Here is a tiny trained network, its code and every weight. The questions are about switching its units off for an input and a class, where a switched-off unit gives its printed mean instead of its output.

import numpy as np


def w(rows, s, z=0):
    codes = np.array(rows[::2]) - 128.0
    scale = np.full(codes.shape[1], s)
    scale[-1] = z or s
    return codes * scale


def f(y):
    return y / 2 * (1 + np.tanh(0.7978845608 * (y + 0.044715 * y**3)))


def log_softmax(a):
    a = a - a.max(-1, keepdims=True)
    return a - np.log(np.exp(a).sum(-1, keepdims=True))


def net(x, mask):
    res = np.array(x, float).reshape(1, 4) / 4 @ E
    y = f(res @ A[0][:, :-1].T + A[0][:, -1])
    res = res + np.where(mask, y, B[0][:, -1]) @ B[0][:, :-1]
    return log_softmax(res[-1] @ U[:, :-1].T + U[:, -1])


A, B = {}, {}
E = w([
[118,58,172,128,150,179,83,2,189,149,43,138],'x0',
[100,191,205,143,176,175,81,131,78,177,136,141],'x1',
[112,148,39,140,147,63,112,150,188,193,118,103],'x2',
[108,110,183,218,146,154,157,146,139,197,133,129],'x3',
],0.0083)
A[0] = w([
[116,62,128,135,122,139,128,39,198,121,105,143,210],'N0',
[125,152,204,107,121,138,153,200,21,26,152,134,165],'N1',
[129,119,187,127,141,150,107,73,127,149,118,127,213],'N2',
[137,74,202,142,133,151,135,36,139,71,111,131,143],'N3',
[132,129,159,131,127,137,111,72,150,144,104,130,184],'N4',
[136,153,222,77,124,161,105,56,56,34,122,127,183],'N5',
[119,131,121,132,141,134,104,109,155,187,124,125,168],'N6',
[131,94,159,126,113,143,139,71,155,112,127,143,136],'N7',
[124,106,16,110,104,107,144,118,182,73,120,131,164],'N8',
[134,192,65,90,144,115,82,104,144,202,122,134,162],'N9',
[125,164,139,118,140,131,104,144,104,162,129,123,199],'N10',
[135,117,59,113,110,115,135,137,147,116,111,128,158],'N11',
[133,105,29,114,132,103,140,128,160,61,126,123,134],'N12',
[132,129,145,205,125,126,154,228,136,254,141,123,166],'N13',
[122,110,54,132,122,105,161,214,123,62,145,129,252],'N14',
],0.012,0.0032)
B[0] = w([
[168,136,178,119,164,146,129,125,156,131,134,42,230],'N0',
[162,140,140,180,126,163,86,146,2,143,119,113,249],'N1',
[91,126,167,101,101,142,134,128,137,132,125,137,209],'N2',
[136,132,177,88,73,174,131,136,162,111,117,75,230],'N3',
[111,127,157,136,138,136,135,124,133,149,120,106,188],'N4',
[90,108,165,60,170,158,109,131,73,103,140,185,242],'N5',
[128,141,146,133,152,103,126,106,131,163,131,121,164],'N6',
[126,127,150,113,105,150,126,134,152,122,119,84,180],'N7',
[157,115,98,97,199,84,126,162,137,81,161,132,206],'N8',
[112,136,64,95,121,120,102,78,128,190,111,107,180],'N9',
[107,110,92,137,102,123,123,88,119,147,112,145,170],'N10',
[152,123,95,114,163,107,134,128,128,102,134,131,170],'N11',
[151,112,91,98,150,94,139,147,132,79,155,145,194],'N12',
[96,127,162,215,147,98,176,116,186,138,131,200,235],'N13',
[155,129,77,155,49,142,153,158,133,93,121,122,236],'N14',
],0.022,0.012)
U = w([
[193,98,90,105,223,64,99,114,179,127,157,80,74],'0',
[206,67,4,87,119,54,151,204,162,3,203,140,252],'1',
[90,159,46,101,105,93,60,48,158,209,57,131,112],'2',
[140,81,215,67,112,186,127,116,215,108,95,33,104],'3',
[202,170,95,254,64,133,140,177,96,151,115,142,31],'4',
[123,104,166,116,140,202,31,153,24,104,117,200,162],'5',
[83,126,171,223,155,86,201,99,210,190,111,205,133],'6',
],0.0059,0.0014)

Each question gives the input, the list of numbers given to net, and the class t.
The units are the neurons (one row each of A and B). Each row of codes is followed by its name. A weight is (code - 128) times the scale printed after its matrix; where a second scale follows, it is the last column's (A, B and U).
mask holds one flag per neuron, in row order. A switched-off neuron (its flag False) gives its mean, the last column of its row in B, instead of its output. The means were averaged over made-up inputs and are rounded, as every weight is.
A unit's drop is (log p(t) with every unit on - log p(t) with that unit switched off) / (log p(t) with every unit on - log p(t) with every unit switched off).
The circuit of an input: a set's keep is (log p(t) with only the set's units on - log p(t) with every unit switched off) / (log p(t) with every unit on - log p(t) with every unit switched off). Starting from the 12 units with the biggest drops (on a tie, the unit counted first), units are removed one at a time, each time the one whose removal leaves the highest keep (on an exact tie, the one counted first), for as long as the keep stays at least 0.8.
circuit, biggest first: the units of the circuit, biggest drop first
most important unit: the unit with the biggest drop
k most important neurons: the k neurons with the biggest drops, biggest first
drop when u is switched off: that unit's drop, to one decimal
input [-8,7,5,5], class 6: circuit, biggest first	[N13]
input [2,5,-3,6], class 6: 3 most important neurons	[N13 N0 N1]
input [-6,-4,0,5], class 4: circuit, biggest first	[N14 N13]
input [-3,5,8,-1], class 6: 2 most important neurons	[N13 N1]
input [-7,1,1,-3], class 4: circuit, biggest first	[N1 N5]
input [-8,-2,-4,-4], class 4: circuit, biggest first	[N1 N14]
input [-5,-8,-3,8], class 4: circuit, biggest first	[N13 N14]
input [-3,-5,-6,4], class 4: 4 most important neurons	[N5 N14 N2 N8]
input [5,-1,2,-8], class 0: circuit, biggest first	[N14 N8]
input [-8,6,1,-8], class 4: circuit, biggest first	[N14 N1]
input [-6,-1,-8,8], class 4: circuit, biggest first	[N13 N1 N2]
input [3,-1,1,-4], class 0: circuit, biggest first	[N14 N8 N2]
input [-5,6,5,-4], class 2: 2 most important neurons	[N9 N10]
input [-2,5,6,-5], class 2: circuit, biggest first	[N9]
input [-7,6,7,-5], class 4: 3 most important neurons	[N14 N5 N13]
input [5,-4,6,-8], class 1: 2 most important neurons	[N12 N8]
input [5,7,-7,3], class 3: 2 most important neurons	[N3 N7]
input [7,-1,5,-8], class 0: 2 most important neurons	[N8 N0]
input [-5,4,2,1], class 4: 2 most important neurons	[N1 N5]
input [5,-8,8,7], class 0: most important unit	N0
input [4,-4,1,-5], class 1: 2 most important neurons	[N8 N12]
input [3,-1,7,-6], class 1: 2 most important neurons	[N12 N8]
input [5,6,6,3], class 6: drop when N13 is switched off	0.2
input [-8,2,-1,1], class 4: drop when N0 is switched off	0.0
input [-2,6,1,0], class 6: drop when N14 is switched off	0.2
input [1,-4,5,3], class 1: drop when N8 is switched off	0.1
input [4,2,6,-3], class 0: most important unit	N0
